Below is a small trained network, with its code and all its weights. Each question gives an input and a target symbol and asks what happens when units are switched off, that is, made to give their printed mean instead of their output.

import numpy as np


def w(rows, s, z=0):
    codes = np.array(rows[::2]) - 128.0
    scale = np.full(codes.shape[1], s)
    scale[-1] = z or s
    return codes * scale


def f(y):
    return y / 2 * (1 + np.tanh(0.7978845608 * (y + 0.044715 * y**3)))


def softmax(a):
    e = np.exp(a - a.max(-1, keepdims=True))
    return e / e.sum(-1, keepdims=True)


def log_softmax(a):
    a = a - a.max(-1, keepdims=True)
    return a - np.log(np.exp(a).sum(-1, keepdims=True))


def net(x, mask):
    ids = ['βγμστφ'.index(c) for c in x.split()]
    T = len(ids)
    res = E[ids] + P[:T]
    u = 0
    for l in range(2):
        r = res
        for j in range(2):
            rows = slice(4 * j, 4 * j + 4)
            q, k, v = (r @ M[l][rows].T for M in (Q, K, V))
            z = softmax(np.where(np.tri(T) > 0, q @ k.T / 4**0.5, -1e9)) @ v
            o = O[l][rows]
            res = res + np.where(mask[u + j], z, o[:, -1]) @ o[:, :-1]
        u += 2
        y = f(res @ A[l][:, :-1].T + A[l][:, -1])
        res = res + np.where(mask[u : u + 4], y, B[l][:, -1]) @ B[l][:, :-1]
        u += 4
    return log_softmax(res[-1] @ U[:, :-1].T + U[:, -1])


Q, K, V, O, A, B = {}, {}, {}, {}, {}, {}
E = w([
[163,119,132,170],'β',
[177,155,167,197],'γ',
[161,77,181,119],'μ',
[37,250,135,167],'σ',
[94,64,99,102],'τ',
[146,122,112,106],'φ',
],0.018)
P = w([
[254,167,125,68],'0',
[136,114,166,200],'1',
[110,151,190,130],'2',
[107,144,56,127],'3',
[143,58,103,65],'4',
[197,74,104,119],'5',
[137,90,148,186],'6',
[110,116,58,196],'7',
[73,78,160,75],'8',
[179,109,120,155],'9',
[118,86,177,26],'10',
[155,109,19,108],'11',
[57,69,123,81],'12',
],0.0096)
Q[0] = w([
[113,181,221,46],'L0H1',
[113,101,143,148],'L0H1',
[195,163,148,119],'L0H1',
[170,79,91,127],'L0H1',
[198,70,81,81],'L0H2',
[94,34,103,117],'L0H2',
[154,2,132,53],'L0H2',
[165,41,100,216],'L0H2',
],0.0087)
K[0] = w([
[115,91,157,93],'L0H1',
[246,132,151,143],'L0H1',
[91,147,118,137],'L0H1',
[122,235,173,116],'L0H1',
[205,114,56,101],'L0H2',
[217,128,126,142],'L0H2',
[192,167,95,142],'L0H2',
[164,87,124,131],'L0H2',
],0.013)
V[0] = w([
[111,63,184,114],'L0H1',
[153,174,225,141],'L0H1',
[103,95,89,254],'L0H1',
[169,68,77,106],'L0H1',
[168,166,146,95],'L0H2',
[90,165,140,115],'L0H2',
[123,68,88,121],'L0H2',
[114,84,208,69],'L0H2',
],0.0099)
O[0] = w([
[138,97,76,130,110],'L0H1',
[97,191,135,114,132],'L0H1',
[79,146,34,146,250],'L0H1',
[187,2,142,119,123],'L0H1',
[173,147,62,125,169],'L0H2',
[162,101,124,58,91],'L0H2',
[132,120,147,190,73],'L0H2',
[158,120,169,72,10],'L0H2',
],0.0076,0.0013)
A[0] = w([
[37,253,102,109,4],'L0N1',
[136,190,119,154,149],'L0N2',
[205,222,160,179,180],'L0N3',
[61,115,68,125,233],'L0N4',
],0.0075,0.003)
B[0] = w([
[204,102,97,101,206],'L0N1',
[41,32,151,151,158],'L0N2',
[108,173,2,19,181],'L0N3',
[78,171,119,167,253],'L0N4',
],0.0067,0.0053)
Q[1] = w([
[119,140,94,119],'L1H1',
[167,134,131,129],'L1H1',
[64,142,120,132],'L1H1',
[170,85,154,95],'L1H1',
[27,124,97,140],'L1H2',
[254,99,120,162],'L1H2',
[78,175,49,148],'L1H2',
[160,183,196,116],'L1H2',
],0.0094)
K[1] = w([
[198,175,226,111],'L1H1',
[97,176,134,128],'L1H1',
[227,96,114,28],'L1H1',
[116,149,245,236],'L1H1',
[255,147,210,157],'L1H2',
[185,69,103,149],'L1H2',
[174,91,126,99],'L1H2',
[101,172,44,41],'L1H2',
],0.0081)
V[1] = w([
[117,254,205,38],'L1H1',
[197,66,123,254],'L1H1',
[17,39,200,112],'L1H1',
[95,50,176,19],'L1H1',
[145,62,156,123],'L1H2',
[231,157,91,93],'L1H2',
[44,117,61,181],'L1H2',
[220,24,140,104],'L1H2',
],0.0057)
O[1] = w([
[63,91,255,162,111],'L1H1',
[127,103,51,86,87],'L1H1',
[59,228,123,137,50],'L1H1',
[135,171,144,100,180],'L1H1',
[145,169,102,148,177],'L1H2',
[163,131,139,116,187],'L1H2',
[74,103,97,105,80],'L1H2',
[104,135,112,52,254],'L1H2',
],0.0096,0.0054)
A[1] = w([
[193,105,113,94,250],'L1N1',
[42,100,156,10,176],'L1N2',
[134,132,139,150,26],'L1N3',
[147,162,89,150,47],'L1N4',
],0.011,0.0023)
B[1] = w([
[119,200,151,141,254],'L1N1',
[148,180,103,236,250],'L1N2',
[65,159,123,94,125],'L1N3',
[11,109,195,79,198],'L1N4',
],0.011,0.0058)
U = w([
[130,58,90,63,108],'β',
[146,143,80,215,216],'γ',
[183,188,168,85,204],'μ',
[116,149,169,113,34],'σ',
[79,140,117,2,141],'τ',
[134,140,136,69,2],'φ',
],0.0063,0.0034)

Each question gives the input, a string of symbols that net reads in full, and the target symbol t.
The units are the heads (4 rows each of Q, K, V and O) and the neurons (one row each of A and B). Each row of codes is followed by its name. A weight is (code - 128) times the scale printed after its matrix; where a second scale follows, it is the last column's (O, A, B and U).
mask holds one flag per unit, layer by layer, with each layer's heads first. A switched-off unit (its flag False) gives its mean, the last column of its rows in O or B, instead of its output. The means were averaged over made-up inputs and are rounded, as every weight is.
A unit's drop is (log p(t) with every unit on - log p(t) with that unit switched off) / (log p(t) with every unit on - log p(t) with every unit switched off).
The circuit of an input: a set's keep is (log p(t) with only the set's units on - log p(t) with every unit switched off) / (log p(t) with every unit on - log p(t) with every unit switched off). Starting from all 12 units, units are removed one at a time, each time the one whose removal leaves the highest keep (on an exact tie, the one counted first), for as long as the keep stays at least 0.8.
circuit, biggest first: the units of the circuit, biggest drop first
most important unit: the unit with the biggest drop
top k neurons: the k neurons with the biggest drops, biggest first
k most important neurons of layer l: the k neurons of layer l with the biggest drops, biggest first
drop of u: that unit's drop, to one decimal
input σ σ τ σ, target σ: circuit, biggest first -> L1H1, L0H1, L0N3
input τ τ σ β τ σ σ μ, target τ: circuit, biggest first -> L0H1, L1H1, L1N2
input τ τ τ σ γ γ, target τ: circuit, biggest first -> L0H1, L0N3, L1N4, L1N2
input σ τ γ τ τ μ τ τ μ, target γ: circuit, biggest first -> L1N2
input σ γ τ τ τ β τ μ, target σ: 2 most important neurons of layer 0 -> L0N3, L0N1
input σ τ τ φ, target σ: circuit, biggest first -> L1H1, L0H1, L0N3
input τ τ τ τ σ β τ τ σ β, target τ: top 3 neurons -> L0N3, L1N4, L1N2
input τ τ τ φ τ β μ σ τ τ σ τ, target τ: top 3 neurons -> L1N4, L0N4, L0N3
input τ φ τ τ β τ τ β, target τ: circuit, biggest first -> L1H1, L1N4, L0H1, L1N2
input β μ τ σ φ σ τ τ σ μ τ σ φ, target γ: top 2 neurons -> L1N4, L0N1
input σ τ β φ τ β σ γ β τ τ σ, target σ: circuit, biggest first -> L1H1, L0H1, L0N3, L0N1
input μ τ μ τ, target μ: top 3 neurons -> L0N2, L0N4, L1N1
input σ τ τ τ τ φ τ τ, target σ: 2 most important neurons of layer 1 -> L1N2, L1N3
input σ τ τ τ τ β, target σ: most important unit -> L0H1
input φ β τ σ γ τ γ φ τ μ σ γ τ, target γ: top 2 neurons -> L1N2, L1N4
input σ σ σ γ τ φ, target σ: top 2 neurons -> L0N3, L1N2
input σ τ β β τ β σ β τ σ β γ, target σ: top 2 neurons -> L0N3, L0N1
input τ β τ σ τ σ, target τ: top 2 neurons -> L1N2, L1N4
input σ τ σ γ, target σ: top 2 neurons -> L0N3, L1N2
input μ μ τ τ, target μ: top neuron -> L0N2
input σ γ σ σ μ β, target σ: top 2 neurons -> L0N3, L1N2
input τ τ γ τ τ β σ τ μ, target γ: top 2 neurons -> L1N4, L0N1
input σ σ σ τ, target σ: 2 most important neurons of layer 0 -> L0N3, L0N4
input τ τ τ σ, target τ: drop of L1N4 -> 0.4
input τ γ β τ τ γ σ τ τ φ, target τ: drop of L1H1 -> 0.4
input τ β τ φ σ σ β τ φ τ σ, target γ: drop of L1N4 -> 0.1
input τ τ β τ φ τ τ γ β φ, target τ: drop of L1H2 -> 0.2
input τ τ β τ τ σ τ γ μ τ, target τ: most important neuron of layer 0 -> L0N4
